Here is a tiny trained network, its code and every weight. The questions are about switching its units off for an input and a target symbol, where a switched-off unit gives its printed mean instead of its output.

import numpy as np


def w(rows, s, z=0):
    codes = np.array(rows[::2]) - 128.0
    scale = np.full(codes.shape[1], s)
    scale[-1] = z or s
    return codes * scale


def norm(h):
    return h / np.sqrt((h * h).mean(-1, keepdims=True) + 1e-5)


def f(y):
    return np.maximum(y, 0)


def softmax(a):
    e = np.exp(a - a.max(-1, keepdims=True))
    return e / e.sum(-1, keepdims=True)


def log_softmax(a):
    a = a - a.max(-1, keepdims=True)
    return a - np.log(np.exp(a).sum(-1, keepdims=True))


def net(x, mask):
    ids = ['ΘΞαβγελμσφψω'.index(c) for c in x.split()]
    T = len(ids)
    res = E[ids] + P[:T]
    r = norm(res)
    for j in range(3):
        rows = slice(3 * j, 3 * j + 3)
        q, k, v = (r @ M[0][rows].T for M in (Q, K, V))
        z = softmax(np.where(np.tri(T) > 0, q @ k.T / 3**0.5, -1e9)) @ v
        o = O[0][rows]
        res = res + np.where(mask[j], z, o[:, -1]) @ o[:, :-1]
    y = f(norm(res) @ A[0][:, :-1].T + A[0][:, -1])
    res = res + np.where(mask[3:7], y, B[0][:, -1]) @ B[0][:, :-1]
    return log_softmax(norm(res)[-1] @ U[:, :-1].T + U[:, -1])


Q, K, V, O, A, B = {}, {}, {}, {}, {}, {}
E = w([
[80,151,180],'Θ',
[74,151,130],'Ξ',
[127,162,198],'α',
[169,182,111],'β',
[108,137,184],'γ',
[71,73,110],'ε',
[115,148,24],'λ',
[60,149,168],'μ',
[109,79,170],'σ',
[248,108,62],'φ',
[124,128,201],'ψ',
[102,159,165],'ω',
],0.011)
P = w([
[231,84,91],'0',
[116,253,185],'1',
[79,225,99],'2',
[87,234,139],'3',
[63,227,125],'4',
[66,217,148],'5',
[69,218,131],'6',
[57,231,175],'7',
],0.0049)
Q[0] = w([
[110,53,221],'head 1',
[210,197,59],'head 1',
[125,30,168],'head 1',
[154,153,22],'head 2',
[126,177,72],'head 2',
[7,43,162],'head 2',
[126,122,254],'head 3',
[115,115,165],'head 3',
[103,86,74],'head 3',
],0.0095)
K[0] = w([
[137,84,52],'head 1',
[98,185,171],'head 1',
[164,146,44],'head 1',
[117,247,144],'head 2',
[49,170,99],'head 2',
[208,22,155],'head 2',
[129,123,74],'head 3',
[144,65,122],'head 3',
[83,221,159],'head 3',
],0.012)
V[0] = w([
[4,210,130],'head 1',
[139,140,75],'head 1',
[114,86,245],'head 1',
[109,237,159],'head 2',
[106,217,1],'head 2',
[225,230,178],'head 2',
[102,222,158],'head 3',
[162,120,89],'head 3',
[143,205,230],'head 3',
],0.0083)
O[0] = w([
[141,90,110,159],'head 1',
[124,225,116,68],'head 1',
[81,49,184,255],'head 1',
[248,247,129,153],'head 2',
[117,244,63,22],'head 2',
[158,198,253,209],'head 2',
[227,162,234,172],'head 3',
[136,84,168,93],'head 3',
[158,183,252,239],'head 3',
],0.0054,0.0024)
A[0] = w([
[143,123,178,68],'neuron 1',
[172,2,137,253],'neuron 2',
[127,132,140,86],'neuron 3',
[83,132,158,67],'neuron 4',
],0.0064,0.002)
B[0] = w([
[121,187,135,169],'neuron 1',
[255,219,124,253],'neuron 2',
[124,107,158,132],'neuron 3',
[125,50,139,162],'neuron 4',
],0.0096,0.0031)
U = w([
[156,130,143,38],'Θ',
[248,145,64,253],'Ξ',
[151,137,153,13],'α',
[133,162,103,125],'β',
[149,126,148,9],'γ',
[91,86,70,114],'ε',
[105,195,86,187],'λ',
[190,130,127,132],'μ',
[126,4,170,202],'σ',
[21,152,159,66],'φ',
[155,120,184,65],'ψ',
[185,148,148,133],'ω',
],0.012,0.0046)

Each question gives the input, a string of symbols that net reads in full, and the target symbol t.
The units are the heads (3 rows each of Q, K, V and O) and the neurons (one row each of A and B). Each row of codes is followed by its name. A weight is (code - 128) times the scale printed after its matrix; where a second scale follows, it is the last column's (O, A, B and U).
mask holds one flag per unit, heads first, then neurons. A switched-off unit (its flag False) gives its mean, the last column of its rows in O or B, instead of its output. The means were averaged over made-up inputs and are rounded, as every weight is.
A unit's drop is (log p(t) with every unit on - log p(t) with that unit switched off) / (log p(t) with every unit on - log p(t) with every unit switched off).
The circuit of an input: a set's keep is (log p(t) with only the set's units on - log p(t) with every unit switched off) / (log p(t) with every unit on - log p(t) with every unit switched off). Starting from all 7 units, units are removed one at a time, each time the one whose removal leaves the highest keep (on an exact tie, the one counted first), for as long as the keep stays at least 0.8.
circuit, biggest first: the units of the circuit, biggest drop first
most important unit: the unit with the biggest drop
k most important neurons: the k neurons with the biggest drops, biggest first
heads that matter: for each layer, one digit per head in row order, 1 if its drop is at least 0.15 and else 0, layers parted by /
drop of u: that unit's drop, to one decimal
input ε σ φ σ ε α σ σ, target ε: circuit, biggest first	(head 2; head 3)
input σ σ σ α, target σ: most important unit	head 3
input Ξ σ σ σ ε μ γ, target Ξ: circuit, biggest first	(head 1; head 2; head 3; neuron 2)
input Ξ μ λ σ, target Ξ: heads that matter	011
input φ σ λ Θ, target φ: circuit, biggest first	(head 3; neuron 2)
input φ Ξ φ σ γ, target φ: circuit, biggest first	(head 3; neuron 2)
input λ φ σ σ ψ, target λ: circuit, biggest first	(head 1; head 2; head 3)
input Ξ σ σ ε, target Ξ: circuit, biggest first	(head 2; head 1)
input λ σ φ Ξ, target φ: heads that matter	110
input λ ψ Θ ψ γ, target λ: circuit, biggest first	(head 2; head 3)
input φ β φ σ σ, target φ: circuit, biggest first	(head 1; neuron 2; head 3; head 2)
input λ σ φ σ φ φ σ, target λ: circuit, biggest first	(head 1; head 3)
input λ σ σ β σ ψ σ ω, target σ: 2 most important neurons	(neuron 4; neuron 2)
input σ σ σ σ ε σ σ α, target σ: most important unit	head 2
input σ σ λ φ σ ω, target σ: circuit, biggest first	(head 2; head 1)
input λ σ σ, target λ: heads that matter	100
input λ α ω σ σ σ λ ε, target λ: heads that matter	110
input λ φ Θ φ ψ, target λ: heads that matter	101
input σ λ σ Θ, target σ: heads that matter	010
input σ β σ σ Ξ, target σ: most important neuron	(neuron 4)
input σ σ ω σ, target σ: drop of head 2	0.4
input ε ε σ σ μ σ ψ, target ε: drop of head 2	0.1
